Below are the code and all the weights of a small trained network. Each question names an input and a class and asks about switching units off, where a switched-off unit gives its printed mean instead of its output.

import numpy as np


def w(rows, s, z=0):
    codes = np.array(rows[::2]) - 128.0
    scale = np.full(codes.shape[1], s)
    scale[-1] = z or s
    return codes * scale


def norm(h):
    return h / np.sqrt((h * h).mean(-1, keepdims=True) + 1e-5)


def f(y):
    return np.maximum(y, 0)


def log_softmax(a):
    a = a - a.max(-1, keepdims=True)
    return a - np.log(np.exp(a).sum(-1, keepdims=True))


def net(x, mask):
    res = np.array(x, float).reshape(1, 7) / 4 @ E
    u = 0
    for l in range(3):
        y = f(norm(res) @ A[l][:, :-1].T + A[l][:, -1])
        res = res + np.where(mask[u : u + 5], y, B[l][:, -1]) @ B[l][:, :-1]
        u += 5
    return log_softmax(norm(res)[-1] @ U[:, :-1].T + U[:, -1])


A, B = {}, {}
E = w([
[34,192,195,147,110,134,47,84,58],'x0',
[191,130,179,133,116,165,139,111,95],'x1',
[11,97,123,179,167,67,127,80,104],'x2',
[92,92,120,85,101,102,58,58,176],'x3',
[204,113,130,77,90,94,93,25,149],'x4',
[92,201,82,115,177,73,38,157,66],'x5',
[70,11,123,87,136,136,154,133,156],'x6',
],0.0013)
A[0] = w([
[103,96,61,136,171,81,196,252,40,2],'0.n1',
[71,78,201,184,103,194,146,183,219,8],'0.n2',
[88,115,205,150,149,234,179,120,111,36],'0.n3',
[211,153,150,180,141,125,207,192,75,66],'0.n4',
[167,90,181,91,182,158,134,136,14,70],'0.n5',
],0.0016,0.00092)
B[0] = w([
[82,111,32,147,172,172,209,92,200,254],'0.n1',
[101,189,94,183,141,114,21,233,84,219],'0.n2',
[148,196,167,154,111,115,118,72,3,206],'0.n3',
[86,129,163,105,135,137,84,16,246,245],'0.n4',
[73,223,114,163,17,63,128,146,60,178],'0.n5',
],0.0018,0.0008)
A[1] = w([
[186,216,62,117,160,58,24,89,189,105],'1.n1',
[55,138,122,98,148,135,2,124,110,165],'1.n2',
[86,118,85,182,138,135,178,196,181,2],'1.n3',
[118,192,147,131,123,110,90,85,38,97],'1.n4',
[133,37,82,49,144,38,148,83,115,187],'1.n5',
],0.0023,0.0009)
B[1] = w([
[105,202,133,74,107,143,204,226,2,240],'1.n1',
[188,114,179,222,95,85,148,125,145,250],'1.n2',
[91,139,89,48,159,184,136,154,112,191],'1.n3',
[126,138,181,183,130,65,148,152,89,228],'1.n4',
[183,108,227,194,105,155,99,79,162,232],'1.n5',
],0.0031,0.002)
A[2] = w([
[207,115,161,169,144,169,183,109,175,145],'2.n1',
[92,35,127,133,121,61,101,61,191,157],'2.n2',
[252,136,111,90,92,134,139,160,145,191],'2.n3',
[65,118,129,193,200,117,143,152,141,253],'2.n4',
[216,124,147,72,95,150,114,152,155,158],'2.n5',
],0.0035,0.00073)
B[2] = w([
[85,90,196,166,109,88,2,18,192,235],'2.n1',
[157,76,141,157,114,185,53,63,211,233],'2.n2',
[51,14,103,144,151,166,128,68,175,235],'2.n3',
[252,112,101,15,96,160,151,91,165,252],'2.n4',
[71,84,97,127,149,138,120,83,239,214],'2.n5',
],0.003,0.0024)
U = w([
[138,214,191,179,93,54,119,154,3,97],'0',
[119,142,28,53,182,183,210,210,131,11],'1',
[121,29,148,150,115,149,79,28,243,253],'2',
],0.0058,0.0013)

Each question gives the input, the list of numbers given to net, and the class t.
The units are the neurons (one row each of A and B). Each row of codes is followed by its name. A weight is (code - 128) times the scale printed after its matrix; where a second scale follows, it is the last column's (A, B and U).
mask holds one flag per neuron, layer by layer. A switched-off neuron (its flag False) gives its mean, the last column of its row in B, instead of its output. The means were averaged over made-up inputs and are rounded, as every weight is.
A unit's drop is (log p(t) with every unit on - log p(t) with that unit switched off) / (log p(t) with every unit on - log p(t) with every unit switched off).
The circuit of an input: a set's keep is (log p(t) with only the set's units on - log p(t) with every unit switched off) / (log p(t) with every unit on - log p(t) with every unit switched off). Starting from the 12 units with the biggest drops (on a tie, the unit counted first), units are removed one at a time, each time the one whose removal leaves the highest keep (on an exact tie, the one counted first), for as long as the keep stays at least 0.8.
circuit, biggest first: the units of the circuit, biggest drop first
top k neurons: the k neurons with the biggest drops, biggest first
drop of u: that unit's drop, to one decimal
input [-5,0,-2,-8,-5,-5,-6], class 2: top 3 neurons	(2.n1; 1.n1; 0.n4)
input [-4,8,-8,-4,-5,5,-4], class 2: circuit, biggest first	(2.n3; 2.n1)
input [-6,0,1,-2,-3,2,1], class 1: circuit, biggest first	(1.n3)
input [5,-4,-4,-1,-8,8,6], class 1: circuit, biggest first	(2.n4; 2.n1)
input [4,6,-4,-4,-2,0,1], class 0: circuit, biggest first	(0.n5; 2.n2)
input [5,-5,4,-1,2,7,4], class 0: top 3 neurons	(2.n3; 2.n1; 2.n5)
input [-2,4,4,-7,-6,7,-5], class 1: circuit, biggest first	(0.n1; 2.n4; 2.n1)
input [-3,2,-4,1,4,6,-7], class 1: top 2 neurons	(1.n1; 2.n1)
input [8,-4,-8,5,6,1,-4], class 0: circuit, biggest first	(1.n1; 2.n2)
input [-3,1,0,1,5,2,-8], class 0: top 2 neurons	(1.n1; 2.n4)
input [-5,6,-4,-8,-2,-3,-8], class 2: drop of 2.n1	0.1
input [5,3,-4,-8,0,-2,7], class 0: drop of 0.n5	0.3
input [7,1,-6,6,-8,7,5], class 0: drop of 2.n4	0.0
input [2,-4,0,8,2,-3,-6], class 0: drop of 1.n1	0.7
input [-1,5,-4,8,-1,4,-7], class 0: circuit, biggest first	(1.n1)
